Here is a tiny trained network, its code and every weight. The questions are about switching its units off for an input and a target symbol, where a switched-off unit gives its printed mean instead of its output.

import numpy as np


def w(rows, s, z=0):
    codes = np.array(rows[::2]) - 128.0
    scale = np.full(codes.shape[1], s)
    scale[-1] = z or s
    return codes * scale


def norm(h):
    return h / np.sqrt((h * h).mean(-1, keepdims=True) + 1e-5)


def f(y):
    return y / 2 * (1 + np.tanh(0.7978845608 * (y + 0.044715 * y**3)))


def softmax(a):
    e = np.exp(a - a.max(-1, keepdims=True))
    return e / e.sum(-1, keepdims=True)


def log_softmax(a):
    a = a - a.max(-1, keepdims=True)
    return a - np.log(np.exp(a).sum(-1, keepdims=True))


def net(x, mask):
    ids = ['ΔΦΩβζηξστ'.index(c) for c in x.split()]
    T = len(ids)
    res = E[ids] + P[:T]
    u = 0
    for l in range(3):
        r = norm(res)
        for j in range(2):
            rows = slice(2 * j, 2 * j + 2)
            q, k, v = (r @ M[l][rows].T for M in (Q, K, V))
            z = softmax(np.where(np.tri(T) > 0, q @ k.T / 2**0.5, -1e9)) @ v
            o = O[l][rows]
            res = res + np.where(mask[u + j], z, o[:, -1]) @ o[:, :-1]
        u += 2
        y = f(norm(res) @ A[l][:, :-1].T + A[l][:, -1])
        res = res + np.where(mask[u : u + 8], y, B[l][:, -1]) @ B[l][:, :-1]
        u += 8
    return log_softmax(norm(res)[-1] @ U[:, :-1].T + U[:, -1])


Q, K, V, O, A, B = {}, {}, {}, {}, {}, {}
E = w([
[167,105,187,97,149,188,162],'Δ',
[181,97,168,86,133,194,168],'Φ',
[160,120,201,116,163,177,139],'Ω',
[147,93,186,81,160,205,136],'β',
[213,143,197,122,96,170,179],'ζ',
[255,161,110,148,111,64,178],'η',
[210,76,135,63,103,175,118],'ξ',
[172,171,193,175,141,102,101],'σ',
[176,100,161,112,148,153,62],'τ',
],0.0053)
P = w([
[162,107,56,178,218,182,184],'0',
[150,43,130,210,133,183,146],'1',
[88,31,99,187,160,91,185],'2',
[202,144,129,173,159,210,114],'3',
[100,170,86,124,154,129,140],'4',
[144,63,174,190,85,169,102],'5',
[109,64,190,100,159,50,168],'6',
[179,195,142,160,85,180,68],'7',
[81,192,131,59,91,88,98],'8',
[155,109,132,190,46,156,72],'9',
[140,109,254,88,133,95,93],'10',
],0.0078)
Q[0] = w([
[165,63,207,88,153,58,128],'0.h1',
[141,111,86,114,188,105,150],'0.h1',
[199,254,174,11,163,148,78],'0.h2',
[35,169,28,15,209,51,195],'0.h2',
],0.008)
K[0] = w([
[78,164,93,74,114,125,58],'0.h1',
[121,137,82,122,224,156,134],'0.h1',
[33,63,219,63,54,10,142],'0.h2',
[121,81,148,136,227,150,255],'0.h2',
],0.0086)
V[0] = w([
[23,176,1,90,84,137,152],'0.h1',
[41,182,161,126,207,50,76],'0.h1',
[102,221,215,196,110,72,231],'0.h2',
[90,140,153,188,235,47,17],'0.h2',
],0.0059)
O[0] = w([
[40,165,134,191,57,59,84,2],'0.h1',
[108,139,160,216,122,193,196,44],'0.h1',
[102,71,207,235,255,72,183,75],'0.h2',
[221,137,101,228,41,220,207,136],'0.h2',
],0.0071)
A[0] = w([
[108,131,45,85,146,143,152,165],'0.n1',
[221,70,123,91,111,70,183,253],'0.n2',
[66,142,202,85,112,106,191,145],'0.n3',
[181,108,133,120,161,173,80,155],'0.n4',
[40,46,147,148,173,142,184,109],'0.n5',
[118,111,116,247,219,46,136,115],'0.n6',
[124,168,1,193,171,86,168,78],'0.n7',
[132,160,144,151,113,221,75,178],'0.n8',
],0.0069,0.0032)
B[0] = w([
[37,122,197,188,99,124,111,161],'0.n1',
[110,166,118,191,190,188,91,254],'0.n2',
[135,184,89,242,46,154,76,132],'0.n3',
[82,76,120,181,83,152,129,220],'0.n4',
[253,156,119,117,107,209,96,128],'0.n5',
[139,115,53,32,142,232,131,128],'0.n6',
[32,70,83,53,166,175,53,117],'0.n7',
[96,178,58,139,55,159,166,172],'0.n8',
],0.0055,0.009)
Q[1] = w([
[88,133,149,192,21,138,75],'1.h1',
[131,148,2,110,128,79,160],'1.h1',
[109,173,99,119,146,94,177],'1.h2',
[148,52,202,142,148,129,84],'1.h2',
],0.0089)
K[1] = w([
[67,141,176,83,179,250,164],'1.h1',
[50,2,123,94,55,171,64],'1.h1',
[122,66,44,173,137,99,93],'1.h2',
[202,223,201,97,157,105,206],'1.h2',
],0.0065)
V[1] = w([
[101,60,249,102,94,181,160],'1.h1',
[149,17,230,97,54,122,94],'1.h1',
[184,11,12,167,147,68,64],'1.h2',
[79,105,49,153,167,253,46],'1.h2',
],0.0048)
O[1] = w([
[102,206,162,50,141,184,173,130],'1.h1',
[111,185,198,118,129,219,119,120],'1.h1',
[194,152,136,187,1,128,135,166],'1.h2',
[78,143,189,189,91,77,79,254],'1.h2',
],0.0063,0.0092)
A[1] = w([
[160,99,187,169,187,141,164,172],'1.n1',
[104,153,95,186,36,99,118,204],'1.n2',
[133,122,187,142,138,161,253,2],'1.n3',
[152,77,129,13,210,72,198,154],'1.n4',
[107,161,29,161,10,188,188,153],'1.n5',
[58,186,150,28,66,47,165,35],'1.n6',
[145,166,167,147,90,72,144,146],'1.n7',
[96,108,152,97,201,85,102,46],'1.n8',
],0.0074,0.004)
B[1] = w([
[139,112,87,123,159,112,68,183],'1.n1',
[153,92,122,43,170,225,157,226],'1.n2',
[113,137,94,187,140,134,102,117],'1.n3',
[134,96,241,82,138,200,112,133],'1.n4',
[254,127,170,187,130,141,128,255],'1.n5',
[227,116,177,150,121,160,5,118],'1.n6',
[62,128,104,73,110,170,135,136],'1.n7',
[233,112,143,116,89,155,176,141],'1.n8',
],0.0085,0.0066)
Q[2] = w([
[116,219,98,94,76,75,197],'2.h1',
[205,95,62,164,137,165,141],'2.h1',
[55,210,214,149,138,179,83],'2.h2',
[235,173,161,254,249,178,115],'2.h2',
],0.0063)
K[2] = w([
[81,32,58,156,60,90,87],'2.h1',
[182,116,116,131,132,94,65],'2.h1',
[37,218,174,76,150,188,2],'2.h2',
[205,238,89,195,185,172,114],'2.h2',
],0.0055)
V[2] = w([
[142,75,236,173,156,218,47],'2.h1',
[112,3,94,137,90,154,171],'2.h1',
[170,78,107,126,101,164,139],'2.h2',
[60,220,191,121,78,132,119],'2.h2',
],0.0048)
O[2] = w([
[2,117,43,93,121,113,220,254],'2.h1',
[176,202,128,46,71,152,160,141],'2.h1',
[100,129,87,156,176,93,156,177],'2.h2',
[155,19,38,98,107,149,145,80],'2.h2',
],0.0047,0.0096)
A[2] = w([
[59,131,168,111,159,121,144,142],'2.n1',
[93,165,173,85,109,63,91,85],'2.n2',
[166,61,141,161,159,156,137,180],'2.n3',
[88,160,101,143,152,116,109,30],'2.n4',
[200,148,110,69,58,120,122,254],'2.n5',
[250,139,114,116,27,196,207,79],'2.n6',
[107,96,158,95,189,87,127,63],'2.n7',
[167,101,112,167,136,46,109,6],'2.n8',
],0.011,0.0041)
B[2] = w([
[158,116,151,142,108,125,163,144],'2.n1',
[112,200,82,146,129,49,154,134],'2.n2',
[94,192,101,137,165,140,162,183],'2.n3',
[105,109,203,119,69,124,109,129],'2.n4',
[146,180,188,151,119,162,44,181],'2.n5',
[240,160,188,170,29,226,91,253],'2.n6',
[196,116,165,103,143,157,118,144],'2.n7',
[182,1,94,116,67,85,92,126],'2.n8',
],0.0099,0.017)
U = w([
[144,100,187,157,110,66,183,89],'Δ',
[144,183,91,109,110,47,205,192],'Φ',
[40,78,251,226,162,148,96,3],'Ω',
[53,89,73,41,87,179,199,190],'β',
[154,126,168,25,253,168,133,100],'ζ',
[171,23,81,146,153,87,53,121],'η',
[72,197,94,38,141,106,25,143],'ξ',
[80,172,21,197,182,146,166,165],'σ',
[207,130,116,166,50,216,117,134],'τ',
],0.0063,0.0048)

Each question gives the input, a string of symbols that net reads in full, and the target symbol t.
The units are the heads (2 rows each of Q, K, V and O) and the neurons (one row each of A and B). Each row of codes is followed by its name. A weight is (code - 128) times the scale printed after its matrix; where a second scale follows, it is the last column's (O, A, B and U).
mask holds one flag per unit, layer by layer, with each layer's heads first. A switched-off unit (its flag False) gives its mean, the last column of its rows in O or B, instead of its output. The means were averaged over made-up inputs and are rounded, as every weight is.
A unit's drop is (log p(t) with every unit on - log p(t) with that unit switched off) / (log p(t) with every unit on - log p(t) with every unit switched off).
The circuit of an input: a set's keep is (log p(t) with only the set's units on - log p(t) with every unit switched off) / (log p(t) with every unit on - log p(t) with every unit switched off). Starting from the 12 units with the biggest drops (on a tie, the unit counted first), units are removed one at a time, each time the one whose removal leaves the highest keep (on an exact tie, the one counted first), for as long as the keep stays at least 0.8.
circuit, biggest first: the units of the circuit, biggest drop first
unit that matters most: the unit with the biggest drop
top k neurons: the k neurons with the biggest drops, biggest first
top k neurons in layer l: the k neurons of layer l with the biggest drops, biggest first
heads that matter: for each layer, one digit per head in row order, 1 if its drop is at least 0.15 and else 0, layers parted by /
input ζ Φ Ω Ω β β τ, target β: top 4 neurons => 0.n3, 2.n6, 2.n5, 1.n5
input τ Δ τ τ Ω τ τ τ β β ζ, target β: heads that matter => 11 / 01 / 01
input β ζ ξ, target β: top 2 neurons => 2.n6, 2.n5
input τ τ σ τ τ ζ ζ ζ ξ τ Ω, target ξ: heads that matter => 11 / 00 / 00
input Φ σ ξ τ τ τ Φ ζ Φ τ Ω, target Φ: top 3 neurons => 0.n3, 2.n2, 2.n6
input β τ Ω ζ τ τ ξ β Ω β Ω, target Ω: heads that matter => 11 / 01 / 00
input τ ζ τ τ τ β ξ Φ ζ, target ξ: heads that matter => 01 / 00 / 00
input ξ ζ τ, target ξ: circuit, biggest first => 0.h2, 2.n6
input Φ ζ Ω, target Φ: unit that matters most => 0.h2
input σ ζ τ Φ ζ ζ ζ ζ Ω Ω Ω, target Ω: circuit, biggest first => 0.h2, 0.h1, 2.n6
input τ τ ζ τ Φ Δ ζ ξ, target ξ: circuit, biggest first => 0.h2, 2.n6, 1.n5
input η ζ τ ζ β τ Ω, target β: circuit, biggest first => 2.n6, 1.n5, 2.n5
input τ β ζ ξ Φ Φ β, target Φ: top 2 neurons in layer 0 => 0.n3, 0.n8
input τ Ω Δ τ η Φ Ω τ τ, target Ω: top 4 neurons => 1.n5, 2.n6, 0.n8, 2.n4
input τ τ ζ β Ω ζ Φ ζ ζ β ξ, target ζ: heads that matter => 01 / 01 / 00
input β τ σ, target β: unit that matters most => 2.n6
input ζ ζ Ω ζ ζ τ ξ τ Ω, target ξ: top 3 neurons => 2.n6, 1.n6, 1.n5
input τ τ ζ Δ η ζ, target η: heads that matter => 01 / 00 / 00
input η τ τ, target η: top 3 neurons => 0.n8, 1.n2, 2.n6
input τ ζ τ η ζ Ω Δ, target ζ: circuit, biggest first => 0.h2, 2.n6
input ζ σ Δ Φ ζ, target Δ: top 3 neurons => 1.n2, 1.n5, 2.n6
input Δ τ τ τ β ζ ζ, target β: heads that matter => 10 / 00 / 00
input σ τ τ τ ξ ζ τ Ω β ζ, target ζ: heads that matter => 11 / 01 / 00
input τ τ τ τ Φ β Ω β, target β: heads that matter => 11 / 01 / 01
input Ω τ η β Ω Ω τ ζ σ ζ β, target σ: heads that matter => 11 / 00 / 00
input η τ Δ, target η: top 2 neurons in layer 1 => 1.n2, 1.n1
input Φ τ τ Ω Ω τ ζ, target Ω: unit that matters most => 0.n8
